Here is a tiny trained network, its code and every weight. The questions are about switching its units off for an input and a class, where a switched-off unit gives its printed mean instead of its output.

import numpy as np


def w(rows, s, z=0):
    codes = np.array(rows[::2]) - 128.0
    scale = np.full(codes.shape[1], s)
    scale[-1] = z or s
    return codes * scale


def f(y):
    return y / 2 * (1 + np.tanh(0.7978845608 * (y + 0.044715 * y**3)))


def log_softmax(a):
    a = a - a.max(-1, keepdims=True)
    return a - np.log(np.exp(a).sum(-1, keepdims=True))


def net(x, mask):
    res = np.array(x, float).reshape(1, 6) / 4 @ E
    y = f(res @ A[0][:, :-1].T + A[0][:, -1])
    res = res + np.where(mask, y, B[0][:, -1]) @ B[0][:, :-1]
    return log_softmax(res[-1] @ U[:, :-1].T + U[:, -1])


A, B = {}, {}
E = w([
[186,130,86,231,206],'x0',
[110,93,134,98,126],'x1',
[172,177,133,143,93],'x2',
[212,40,81,110,124],'x3',
[186,2,238,134,171],'x4',
[158,161,115,172,138],'x5',
],0.0076)
A[0] = w([
[122,101,152,127,157,96],'N0',
[179,199,145,170,129,217],'N1',
[165,186,109,145,125,12],'N2',
[135,115,76,101,174,216],'N3',
[109,128,25,146,56,8],'N4',
[188,83,67,115,67,251],'N5',
[94,190,199,140,157,80],'N6',
[66,154,3,106,127,92],'N7',
[133,129,189,30,134,96],'N8',
],0.011,0.0016)
B[0] = w([
[62,1,119,102,104,168],'N0',
[75,131,85,147,121,195],'N1',
[138,118,117,163,135,159],'N2',
[99,143,78,102,207,164],'N3',
[189,76,132,208,137,206],'N4',
[61,199,51,141,211,222],'N5',
[160,136,73,104,224,188],'N6',
[109,74,241,177,104,255],'N7',
[106,113,148,145,106,233],'N8',
],0.0081,0.0057)
U = w([
[103,53,200,197,107,4],'0',
[2,190,98,59,217,252],'1',
],0.0093,0.0012)

Each question gives the input, the list of numbers given to net, and the class t.
The units are the neurons (one row each of A and B). Each row of codes is followed by its name. A weight is (code - 128) times the scale printed after its matrix; where a second scale follows, it is the last column's (A, B and U).
mask holds one flag per neuron, in row order. A switched-off neuron (its flag False) gives its mean, the last column of its row in B, instead of its output. The means were averaged over made-up inputs and are rounded, as every weight is.
A unit's drop is (log p(t) with every unit on - log p(t) with that unit switched off) / (log p(t) with every unit on - log p(t) with every unit switched off).
The circuit of an input: a set's keep is (log p(t) with only the set's units on - log p(t) with every unit switched off) / (log p(t) with every unit on - log p(t) with every unit switched off). Starting from all 9 units, units are removed one at a time, each time the one whose removal leaves the highest keep (on an exact tie, the one counted first), for as long as the keep stays at least 0.8.
circuit, biggest first: the units of the circuit, biggest drop first
top k neurons: the k neurons with the biggest drops, biggest first
drop of u: that unit's drop, to one decimal
input [0,-4,8,5,-6,0], class 0: top 2 neurons : [N4; N7]
input [5,5,2,5,3,-3], class 1: circuit, biggest first : [N5; N7]
input [-2,-6,-4,0,-4,6], class 0: circuit, biggest first : [N7; N5]
input [8,3,6,-3,2,4], class 1: top 3 neurons : [N7; N4; N1]
input [5,-8,-4,3,1,4], class 1: top 3 neurons : [N7; N4; N3]
input [-6,8,-5,8,0,6], class 1: circuit, biggest first : [N5]
input [6,-1,4,-7,3,1], class 1: circuit, biggest first : [N7; N6]
input [1,-1,-2,5,-5,-3], class 0: top 3 neurons : [N7; N4; N6]
input [-3,8,-4,-2,-3,2], class 0: top 2 neurons : [N5; N7]
input [1,-1,-7,8,3,-6], class 1: drop of N5 : 0.2
input [-6,6,-7,8,1,-4], class 1: drop of N5 : 0.3
input [3,-5,7,-6,-7,0], class 0: drop of N7 : 0.5
input [0,5,1,2,-8,8], class 0: drop of N5 : 0.0
